Below is a small trained network, with its code and all its weights. Each question gives an input and a class and asks what happens when units are switched off, that is, made to give their printed mean instead of their output.

import numpy as np


def w(rows, s, z=0):
    codes = np.array(rows[::2]) - 128.0
    scale = np.full(codes.shape[1], s)
    scale[-1] = z or s
    return codes * scale


def f(y):
    return y / 2 * (1 + np.tanh(0.7978845608 * (y + 0.044715 * y**3)))


def log_softmax(a):
    a = a - a.max(-1, keepdims=True)
    return a - np.log(np.exp(a).sum(-1, keepdims=True))


def net(x, mask):
    res = np.array(x, float).reshape(1, 2) / 4 @ E
    y = f(res @ A[0][:, :-1].T + A[0][:, -1])
    res = res + np.where(mask, y, B[0][:, -1]) @ B[0][:, :-1]
    return log_softmax(res[-1] @ U[:, :-1].T + U[:, -1])


A, B = {}, {}
E = w([
[82,128,145,98,251,68],'x0',
[78,128,67,78,173,209],'x1',
],0.014)
A[0] = w([
[115,149,157,42,154,83,93],'n0',
[180,94,81,132,111,58,109],'n1',
[237,99,106,105,108,213,95],'n2',
[184,124,201,177,92,58,136],'n3',
[40,121,55,71,117,243,103],'n4',
[101,98,219,99,178,139,86],'n5',
[203,148,67,75,69,147,152],'n6',
[122,139,47,53,135,160,84],'n7',
[44,112,208,85,209,116,134],'n8',
[198,170,86,90,85,204,96],'n9',
[217,90,157,185,109,204,111],'n10',
[245,144,212,113,124,92,102],'n11',
[168,116,121,159,157,155,250],'n12',
[103,127,41,50,117,148,150],'n13',
],0.011,0.013)
B[0] = w([
[190,115,103,80,94,74,167],'n0',
[156,137,133,141,134,94,149],'n1',
[164,101,105,96,92,88,182],'n2',
[162,146,112,174,147,155,224],'n3',
[161,168,103,162,128,125,246],'n4',
[173,128,123,84,138,62,161],'n5',
[92,108,117,95,114,120,200],'n6',
[218,182,140,127,152,14,179],'n7',
[150,79,78,122,111,125,241],'n8',
[166,107,95,118,114,120,188],'n9',
[155,73,103,134,97,98,189],'n10',
[179,143,136,164,117,109,189],'n11',
[36,105,102,136,155,247,235],'n12',
[146,162,103,186,128,144,209],'n13',
],0.015,0.014)
U = w([
[189,229,103,248,114,122,86],'0',
[167,9,69,25,47,106,88],'1',
[21,100,109,185,119,222,254],'2',
[63,184,197,95,129,144,76],'3',
[68,188,179,104,114,127,82],'4',
],0.011,0.0091)

Each question gives the input, the list of numbers given to net, and the class t.
The units are the neurons (one row each of A and B). Each row of codes is followed by its name. A weight is (code - 128) times the scale printed after its matrix; where a second scale follows, it is the last column's (A, B and U).
mask holds one flag per neuron, in row order. A switched-off neuron (its flag False) gives its mean, the last column of its row in B, instead of its output. The means were averaged over made-up inputs and are rounded, as every weight is.
A unit's drop is (log p(t) with every unit on - log p(t) with that unit switched off) / (log p(t) with every unit on - log p(t) with every unit switched off).
The circuit of an input: a set's keep is (log p(t) with only the set's units on - log p(t) with every unit switched off) / (log p(t) with every unit on - log p(t) with every unit switched off). Starting from the 12 units with the biggest drops (on a tie, the unit counted first), units are removed one at a time, each time the one whose removal leaves the highest keep (on an exact tie, the one counted first), for as long as the keep stays at least 0.8.
circuit, biggest first: the units of the circuit, biggest drop first
top k neurons: the k neurons with the biggest drops, biggest first
drop when u is switched off: that unit's drop, to one decimal
input [6,8], class 0: top 2 neurons => n4, n13
input [8,-7], class 1: top 3 neurons => n8, n0, n4
input [3,-3], class 2: circuit, biggest first => n7, n4, n2
input [-8,-6], class 1: circuit, biggest first => n10
input [4,1], class 1: top 3 neurons => n8, n3, n0
input [6,6], class 0: top 4 neurons => n13, n4, n7, n6
input [4,-1], class 1: top 2 neurons => n13, n8
input [-3,2], class 2: top 2 neurons => n8, n0
input [7,8], class 0: top 3 neurons => n4, n13, n7
input [-3,-3], class 2: top 2 neurons => n7, n4
input [-3,0], class 2: drop when n5 is switched off => 0.1
input [4,-3], class 1: drop when n8 is switched off => 0.2
input [-8,-4], class 1: drop when n9 is switched off => 0.0
input [-6,7], class 0: circuit, biggest first => n4
